Here is a tiny trained network, its code and every weight. The questions are about switching its units off for an input and a class, where a switched-off unit gives its printed mean instead of its output.

import numpy as np


def w(rows, s, z=0):
    codes = np.array(rows[::2]) - 128.0
    scale = np.full(codes.shape[1], s)
    scale[-1] = z or s
    return codes * scale


def f(y):
    return y / 2 * (1 + np.tanh(0.7978845608 * (y + 0.044715 * y**3)))


def log_softmax(a):
    a = a - a.max(-1, keepdims=True)
    return a - np.log(np.exp(a).sum(-1, keepdims=True))


def net(x, mask):
    res = np.array(x, float).reshape(1, 3) / 4 @ E
    y = f(res @ A[0][:, :-1].T + A[0][:, -1])
    res = res + np.where(mask, y, B[0][:, -1]) @ B[0][:, :-1]
    return log_softmax(res[-1] @ U[:, :-1].T + U[:, -1])


A, B = {}, {}
E = w([
[193,230,187,109,60,76,148,244,93],'x0',
[54,122,190,153,21,230,185,143,254],'x1',
[40,128,127,201,140,1,40,153,205],'x2',
],0.0068)
A[0] = w([
[89,116,227,128,58,217,171,123,169,150],'N1',
[133,235,202,150,97,117,139,150,93,30],'N2',
[75,113,132,135,67,211,150,149,200,106],'N3',
[86,6,111,100,184,169,158,55,139,14],'N4',
[233,129,102,93,132,218,203,88,110,3],'N5',
[37,145,138,177,135,36,19,166,205,8],'N6',
[165,163,178,36,61,93,164,225,116,144],'N7',
[178,126,37,91,166,69,108,136,67,19],'N8',
[174,88,159,37,150,190,226,122,96,249],'N9',
[74,135,179,129,56,174,177,130,165,66],'N10',
[56,31,42,111,174,215,128,37,134,205],'N11',
[203,140,172,85,112,181,177,58,93,77],'N12',
[181,188,171,98,108,108,163,237,108,64],'N13',
[174,151,141,1,101,172,179,50,103,29],'N14',
[219,114,63,134,179,106,50,110,54,171],'N15',
[100,94,142,178,49,138,222,126,157,27],'N16',
[170,228,148,157,50,129,138,178,78,90],'N17',
[216,86,68,92,193,75,129,115,57,77],'N18',
[96,77,95,168,189,190,135,51,112,14],'N19',
],0.0071,0.0052)
B[0] = w([
[114,163,111,83,96,148,176,136,101,216],'N1',
[153,127,105,172,191,135,132,101,135,153],'N2',
[121,185,85,100,131,192,155,125,85,196],'N3',
[187,114,101,186,218,149,121,125,130,175],'N4',
[90,100,148,191,125,88,153,49,126,179],'N5',
[77,90,168,193,101,102,162,49,133,214],'N6',
[169,123,113,118,174,132,112,149,167,206],'N7',
[89,169,102,144,154,172,181,90,76,181],'N8',
[110,91,163,121,66,89,116,118,154,243],'N9',
[96,167,73,112,131,137,161,110,82,175],'N10',
[178,128,131,111,157,128,92,192,178,255],'N11',
[93,113,173,158,128,99,144,73,143,177],'N12',
[165,128,120,167,194,139,111,128,169,185],'N13',
[109,98,158,184,126,83,158,47,120,171],'N14',
[104,158,122,90,83,165,146,156,86,239],'N15',
[112,141,82,156,159,152,175,97,85,154],'N16',
[189,122,98,175,176,122,108,152,156,182],'N17',
[103,150,86,102,112,156,171,134,88,211],'N18',
[165,134,98,242,246,143,123,106,136,162],'N19',
],0.012,0.0088)
U = w([
[99,192,68,102,109,188,184,126,45,74],'0',
[241,126,116,183,194,139,120,146,198,87],'1',
[53,83,226,206,90,56,160,63,145,99],'2',
[152,127,200,6,23,111,80,229,193,255],'3',
],0.011,0.0087)

Each question gives the input, the list of numbers given to net, and the class t.
The units are the neurons (one row each of A and B). Each row of codes is followed by its name. A weight is (code - 128) times the scale printed after its matrix; where a second scale follows, it is the last column's (A, B and U).
mask holds one flag per neuron, in row order. A switched-off neuron (its flag False) gives its mean, the last column of its row in B, instead of its output. The means were averaged over made-up inputs and are rounded, as every weight is.
A unit's drop is (log p(t) with every unit on - log p(t) with that unit switched off) / (log p(t) with every unit on - log p(t) with every unit switched off).
unit that matters most: the unit with the biggest drop
top k neurons: the k neurons with the biggest drops, biggest first
drop when u is switched off: that unit's drop, to one decimal
input [-4,5,-7], class 2: unit that matters most	N9
input [-7,7,1], class 0: top 2 neurons	(N3 N1)
input [-6,0,-8], class 2: top 3 neurons	(N5 N9 N14)
input [-4,6,-8], class 2: top 3 neurons	(N9 N5 N14)
input [0,4,3], class 0: top 3 neurons	(N9 N11 N3)
input [-7,-8,3], class 0: top 3 neurons	(N15 N18 N8)
input [-3,4,1], class 0: top 2 neurons	(N3 N9)
input [5,-3,-5], class 1: top 2 neurons	(N7 N17)
input [3,1,1], class 3: top 2 neurons	(N19 N4)
input [8,-6,-7], class 1: drop when N7 is switched off	0.5
input [-8,-5,-6], class 1: drop when N11 is switched off	0.5
input [-1,-3,-3], class 3: drop when N6 is switched off	0.2
input [-1,2,-4], class 2: drop when N6 is switched off	-0.1
